Below is a small trained network, with its code and all its weights. Each question gives an input and a target symbol and asks what happens when units are switched off, that is, made to give their printed mean instead of their output.

import numpy as np


def w(rows, s, z=0):
    codes = np.array(rows[::2]) - 128.0
    scale = np.full(codes.shape[1], s)
    scale[-1] = z or s
    return codes * scale


def norm(h):
    return h / np.sqrt((h * h).mean(-1, keepdims=True) + 1e-5)


def f(y):
    return y / 2 * (1 + np.tanh(0.7978845608 * (y + 0.044715 * y**3)))


def softmax(a):
    e = np.exp(a - a.max(-1, keepdims=True))
    return e / e.sum(-1, keepdims=True)


def log_softmax(a):
    a = a - a.max(-1, keepdims=True)
    return a - np.log(np.exp(a).sum(-1, keepdims=True))


def net(x, mask):
    ids = ['θξστφψω'.index(c) for c in x.split()]
    T = len(ids)
    res = E[ids] + P[:T]
    r = norm(res)
    for j in range(3):
        rows = slice(2 * j, 2 * j + 2)
        q, k, v = (r @ M[0][rows].T for M in (Q, K, V))
        z = softmax(np.where(np.tri(T) > 0, q @ k.T / 2**0.5, -1e9)) @ v
        o = O[0][rows]
        res = res + np.where(mask[j], z, o[:, -1]) @ o[:, :-1]
    y = f(norm(res) @ A[0][:, :-1].T + A[0][:, -1])
    res = res + np.where(mask[3:27], y, B[0][:, -1]) @ B[0][:, :-1]
    return log_softmax(norm(res)[-1] @ U[:, :-1].T + U[:, -1])


Q, K, V, O, A, B = {}, {}, {}, {}, {}, {}
E = w([
[166,19,84,192],'θ',
[129,167,109,224],'ξ',
[133,224,177,207],'σ',
[205,183,6,60],'τ',
[134,224,173,206],'φ',
[227,55,94,254],'ψ',
[103,48,172,195],'ω',
],0.0022)
P = w([
[122,95,144,2],'0',
[242,114,166,214],'1',
[179,68,127,182],'2',
[164,81,118,202],'3',
[145,93,108,207],'4',
[124,106,94,209],'5',
[99,120,84,208],'6',
[64,130,69,188],'7',
[46,156,59,187],'8',
],0.0026)
Q[0] = w([
[119,165,54,199],'h1',
[146,93,79,254],'h1',
[111,52,148,66],'h2',
[93,198,212,139],'h2',
[118,70,109,111],'h3',
[138,184,139,173],'h3',
],0.011)
K[0] = w([
[13,160,107,163],'h1',
[81,154,59,181],'h1',
[242,151,146,220],'h2',
[213,105,181,4],'h2',
[175,99,129,184],'h3',
[108,123,147,46],'h3',
],0.011)
V[0] = w([
[253,186,9,127],'h1',
[206,61,181,80],'h1',
[98,166,228,128],'h2',
[49,37,139,161],'h2',
[187,156,168,213],'h3',
[36,171,113,89],'h3',
],0.0043)
O[0] = w([
[4,123,173,14,250],'h1',
[55,155,67,198,75],'h1',
[224,120,141,103,47],'h2',
[120,34,104,221,148],'h2',
[177,210,154,202,160],'h3',
[71,71,94,141,8],'h3',
],0.0043,0.0023)
A[0] = w([
[128,112,164,166,120],'n1',
[113,138,161,116,117],'n2',
[164,133,144,146,110],'n3',
[81,122,203,92,100],'n4',
[69,144,144,142,89],'n5',
[186,29,225,143,57],'n6',
[95,125,169,157,85],'n7',
[85,129,197,104,112],'n8',
[90,139,139,136,105],'n9',
[247,121,132,85,151],'n10',
[168,103,33,129,91],'n11',
[173,157,47,122,97],'n12',
[229,82,99,103,120],'n13',
[133,109,164,164,127],'n14',
[128,143,156,117,118],'n15',
[116,173,98,96,144],'n16',
[131,124,127,126,132],'n17',
[74,105,49,153,110],'n18',
[87,135,207,92,102],'n19',
[92,1,191,55,2],'n20',
[118,96,188,151,92],'n21',
[129,130,128,129,127],'n22',
[132,105,177,160,109],'n23',
[45,107,197,161,63],'n24',
],0.0064,0.0054)
B[0] = w([
[111,132,119,93,240],'n1',
[140,121,122,146,114],'n2',
[117,131,125,103,142],'n3',
[170,109,94,159,122],'n4',
[164,126,127,132,124],'n5',
[150,44,173,122,164],'n6',
[136,137,98,101,137],'n7',
[167,109,97,156,139],'n8',
[151,127,126,134,121],'n9',
[176,133,222,77,221],'n10',
[194,127,89,172,74],'n11',
[119,65,99,127,86],'n12',
[188,152,124,122,125],'n13',
[111,130,121,92,253],'n14',
[129,126,130,146,111],'n15',
[122,78,142,143,180],'n16',
[127,128,130,127,132],'n17',
[150,138,191,147,204],'n18',
[172,103,109,169,126],'n19',
[2,120,166,223,90],'n20',
[104,117,107,107,155],'n21',
[128,128,128,128,127],'n22',
[101,121,108,91,206],'n23',
[164,147,85,57,193],'n24',
],0.0057,0.0012)
U = w([
[91,154,39,35,179],'θ',
[31,95,117,219,96],'ξ',
[178,146,185,99,131],'σ',
[211,97,69,209,230],'τ',
[180,149,182,104,146],'φ',
[81,254,146,166,92],'ψ',
[120,10,170,76,7],'ω',
],0.0095,0.0019)

Each question gives the input, a string of symbols that net reads in full, and the target symbol t.
The units are the heads (2 rows each of Q, K, V and O) and the neurons (one row each of A and B). Each row of codes is followed by its name. A weight is (code - 128) times the scale printed after its matrix; where a second scale follows, it is the last column's (O, A, B and U).
mask holds one flag per unit, heads first, then neurons. A switched-off unit (its flag False) gives its mean, the last column of its rows in O or B, instead of its output. The means were averaged over made-up inputs and are rounded, as every weight is.
A unit's drop is (log p(t) with every unit on - log p(t) with that unit switched off) / (log p(t) with every unit on - log p(t) with every unit switched off).
The circuit of an input: a set's keep is (log p(t) with only the set's units on - log p(t) with every unit switched off) / (log p(t) with every unit on - log p(t) with every unit switched off). Starting from the 12 units with the biggest drops (on a tie, the unit counted first), units are removed one at a time, each time the one whose removal leaves the highest keep (on an exact tie, the one counted first), for as long as the keep stays at least 0.8.
circuit, biggest first: the units of the circuit, biggest drop first
top k neurons: the k neurons with the biggest drops, biggest first
which heads matter: for each layer, one digit per head in row order, 1 if its drop is at least 0.15 and else 0, layers parted by /
input ψ τ ψ ψ, target ψ: which heads matter : 101
input σ θ θ τ σ ξ ξ φ ξ, target σ: circuit, biggest first : [h1]
input ω ψ φ, target ω: which heads matter : 010
input θ θ θ θ, target ξ: which heads matter : 110
input σ ξ ξ τ θ, target θ: which heads matter : 101
input ω τ ψ φ τ, target σ: which heads matter : 011
input ξ ψ θ ω, target ξ: which heads matter : 110
input ω ψ ξ θ τ φ ψ ω σ, target ω: which heads matter : 111
input σ θ ξ σ ω φ, target φ: which heads matter : 010
input θ τ τ ω θ θ, target ξ: circuit, biggest first : [h2; n10]
input ξ ψ ξ φ, target ξ: circuit, biggest first : [h3; n20]
input ξ ψ ξ θ φ θ ψ σ τ, target φ: circuit, biggest first : [h1; n10]
input ω τ τ σ ψ τ θ ψ ξ, target ω: which heads matter : 110
input ξ θ ξ ψ τ, target ξ: top 3 neurons : [n16; n10; n24]
input τ τ θ τ ξ σ σ φ, target τ: which heads matter : 101
input ω θ ω ω, target τ: which heads matter : 110
input ω θ ξ τ ψ θ ξ τ, target ω: top 3 neurons : [n16; n12; n24]
input θ τ τ θ, target θ: top neuron : [n24]
input ξ ψ ξ τ, target ω: top 3 neurons : [n16; n12; n20]
input σ θ τ σ θ θ τ ω ψ, target τ: top neuron : [n11]
input ξ ψ ξ τ ω, target θ: top 2 neurons : [n24; n10]
input ω ω φ θ ψ φ θ ξ θ, target ω: top 2 neurons : [n6; n24]
